Below are the code and all the weights of a small trained network. Each question names an input and a target symbol and asks about switching units off, where a switched-off unit gives its printed mean instead of its output.

import numpy as np


def w(rows, s, z=0):
    codes = np.array(rows[::2]) - 128.0
    scale = np.full(codes.shape[1], s)
    scale[-1] = z or s
    return codes * scale


def f(y):
    return y / 2 * (1 + np.tanh(0.7978845608 * (y + 0.044715 * y**3)))


def softmax(a):
    e = np.exp(a - a.max(-1, keepdims=True))
    return e / e.sum(-1, keepdims=True)


def log_softmax(a):
    a = a - a.max(-1, keepdims=True)
    return a - np.log(np.exp(a).sum(-1, keepdims=True))


def net(x, mask):
    ids = ['ΔΘΠΦαεζμξω'.index(c) for c in x.split()]
    T = len(ids)
    res = E[ids] + P[:T]
    r = res
    for j in range(2):
        rows = slice(2 * j, 2 * j + 2)
        q, k, v = (r @ M[0][rows].T for M in (Q, K, V))
        z = softmax(np.where(np.tri(T) > 0, q @ k.T / 2**0.5, -1e9)) @ v
        o = O[0][rows]
        res = res + np.where(mask[j], z, o[:, -1]) @ o[:, :-1]
    y = f(res @ A[0][:, :-1].T + A[0][:, -1])
    res = res + np.where(mask[2:18], y, B[0][:, -1]) @ B[0][:, :-1]
    return log_softmax(res[-1] @ U[:, :-1].T + U[:, -1])


Q, K, V, O, A, B = {}, {}, {}, {}, {}, {}
E = w([
[77,82,100,192,94,212],'Δ',
[108,140,126,88,116,59],'Θ',
[136,119,186,206,117,81],'Π',
[199,211,115,113,117,81],'Φ',
[140,187,48,103,80,187],'α',
[82,70,57,251,167,113],'ε',
[69,100,133,123,198,154],'ζ',
[140,100,112,188,192,79],'μ',
[131,173,76,79,58,126],'ξ',
[88,59,46,99,144,102],'ω',
],0.023)
P = w([
[195,194,106,187,167,92],'0',
[60,193,28,138,227,79],'1',
[229,157,149,165,147,113],'2',
[32,189,49,127,197,80],'3',
[216,135,157,156,120,122],'4',
[39,179,87,144,165,96],'5',
[201,114,160,147,101,130],'6',
[29,163,104,147,146,103],'7',
[187,93,161,137,88,127],'8',
[7,147,110,141,135,99],'9',
[162,78,164,105,79,113],'10',
[7,161,120,140,145,102],'11',
[205,114,175,121,108,123],'12',
],0.011)
Q[0] = w([
[65,195,50,147,146,78],'head 0',
[116,184,98,193,116,109],'head 0',
[185,83,83,106,134,121],'head 1',
[145,53,255,54,174,205],'head 1',
],0.0086)
K[0] = w([
[55,27,246,53,87,94],'head 0',
[69,46,144,131,43,139],'head 0',
[163,88,48,124,104,168],'head 1',
[218,255,16,185,195,144],'head 1',
],0.0075)
V[0] = w([
[80,47,28,132,28,182],'head 0',
[111,101,134,15,166,35],'head 0',
[193,30,2,191,132,122],'head 1',
[128,136,176,38,249,212],'head 1',
],0.0072)
O[0] = w([
[111,97,79,131,88,200,189],'head 0',
[131,14,90,102,70,52,65],'head 0',
[187,91,127,129,176,156,255],'head 1',
[114,99,201,44,132,254,44],'head 1',
],0.009,0.0085)
A[0] = w([
[187,115,147,103,181,101,79],'neuron 0',
[182,126,251,185,98,34,44],'neuron 1',
[72,82,102,116,106,164,136],'neuron 2',
[131,156,99,126,142,82,52],'neuron 3',
[88,77,179,118,194,116,188],'neuron 4',
[108,119,109,141,156,68,252],'neuron 5',
[195,166,132,183,101,138,122],'neuron 6',
[152,180,222,79,103,74,139],'neuron 7',
[41,167,151,167,131,113,56],'neuron 8',
[143,45,143,149,185,143,122],'neuron 9',
[68,208,86,109,181,145,69],'neuron 10',
[191,97,81,98,124,108,187],'neuron 11',
[125,205,92,58,44,137,138],'neuron 12',
[180,189,160,167,2,151,135],'neuron 13',
[187,110,174,177,116,162,132],'neuron 14',
[89,113,93,156,148,166,179],'neuron 15',
],0.011,0.0038)
B[0] = w([
[124,119,152,148,83,184,152],'neuron 0',
[149,126,116,163,155,157,178],'neuron 1',
[167,223,136,96,191,145,167],'neuron 2',
[115,33,151,254,45,193,177],'neuron 3',
[141,130,124,103,81,66,161],'neuron 4',
[183,158,145,110,112,81,245],'neuron 5',
[122,125,105,122,120,88,234],'neuron 6',
[68,94,123,114,196,110,155],'neuron 7',
[91,152,175,142,96,141,174],'neuron 8',
[107,78,206,102,130,117,213],'neuron 9',
[106,97,164,131,140,248,208],'neuron 10',
[159,97,142,120,130,186,183],'neuron 11',
[129,155,185,110,107,56,192],'neuron 12',
[22,69,104,88,162,104,191],'neuron 13',
[179,147,151,59,90,80,175],'neuron 14',
[150,146,126,73,134,79,250],'neuron 15',
],0.0089,0.012)
U = w([
[143,109,91,142,124,181,120],'Δ',
[169,116,150,166,68,178,97],'Θ',
[91,149,190,201,63,134,36],'Π',
[65,14,62,177,206,142,9],'Φ',
[84,147,74,148,165,161,255],'α',
[229,185,8,116,155,78,208],'ε',
[138,163,253,84,161,109,190],'ζ',
[223,161,185,116,73,131,118],'μ',
[138,120,112,117,45,65,113],'ξ',
[170,27,137,102,86,169,159],'ω',
],0.0075,0.0045)

Each question gives the input, a string of symbols that net reads in full, and the target symbol t.
The units are the heads (2 rows each of Q, K, V and O) and the neurons (one row each of A and B). Each row of codes is followed by its name. A weight is (code - 128) times the scale printed after its matrix; where a second scale follows, it is the last column's (O, A, B and U).
mask holds one flag per unit, heads first, then neurons. A switched-off unit (its flag False) gives its mean, the last column of its rows in O or B, instead of its output. The means were averaged over made-up inputs and are rounded, as every weight is.
A unit's drop is (log p(t) with every unit on - log p(t) with that unit switched off) / (log p(t) with every unit on - log p(t) with every unit switched off).
The circuit of an input: a set's keep is (log p(t) with only the set's units on - log p(t) with every unit switched off) / (log p(t) with every unit on - log p(t) with every unit switched off). Starting from the 12 units with the biggest drops (on a tie, the unit counted first), units are removed one at a time, each time the one whose removal leaves the highest keep (on an exact tie, the one counted first), for as long as the keep stays at least 0.8.
circuit, biggest first: the units of the circuit, biggest drop first
most important unit: the unit with the biggest drop
top k neurons: the k neurons with the biggest drops, biggest first
heads that matter: for each layer, one digit per head in row order, 1 if its drop is at least 0.15 and else 0, layers parted by /
input Φ ω ξ, target ω: circuit, biggest first	(head 0; neuron 11)
input Π Π Δ Θ ε ω ζ α, target ζ: circuit, biggest first	(head 1; neuron 12)
input ε ω Π μ, target Π: most important unit	neuron 3
input ε Π α ξ, target Π: heads that matter	01
input ε Δ α ξ, target α: top 4 neurons	(neuron 10; neuron 5; neuron 9; neuron 14)
input Π μ Φ Φ α ξ Δ μ ε ε μ, target μ: top 2 neurons	(neuron 13; neuron 5)
input Θ ω Π Δ ε α ε α, target α: circuit, biggest first	(neuron 10; neuron 5; neuron 9)
input Φ Θ Φ Φ ω ζ ε, target ω: circuit, biggest first	(head 0; head 1)
input Π Φ ζ α Π Π, target Π: circuit, biggest first	(head 1; neuron 8; neuron 15)
input ω ε ε, target ω: top 3 neurons	(neuron 9; neuron 11; neuron 2)
input ε ε α Φ ε ε Δ, target ε: circuit, biggest first	(neuron 10; neuron 3; head 1)
input ω Φ Φ, target ω: heads that matter	10
input Φ Π Φ Θ ξ, target ξ: heads that matter	01
input ζ Θ α Θ α ε, target ξ: circuit, biggest first	(head 0; neuron 5)
input ω ε ζ μ ζ ω Θ, target ω: heads that matter	10
input Δ α ε μ ε Π Φ ε Θ, target ε: top 3 neurons	(neuron 10; neuron 9; neuron 8)
input ζ α Δ ε ε ε Φ Φ ω Δ ζ α, target ζ: circuit, biggest first	(neuron 12; head 1)
input Θ Θ Φ μ ε ε Φ ε Π Φ, target Π: circuit, biggest first	(neuron 3; head 1; neuron 15)
input Φ α ζ Φ Δ ε ζ ε α ε ω ξ, target ε: circuit, biggest first	(head 0; neuron 2; neuron 9)
input Π Π ε μ ζ ε Θ Φ, target ξ: circuit, biggest first	(head 0; neuron 3)
input Φ ε ζ ω, target ε: heads that matter	10
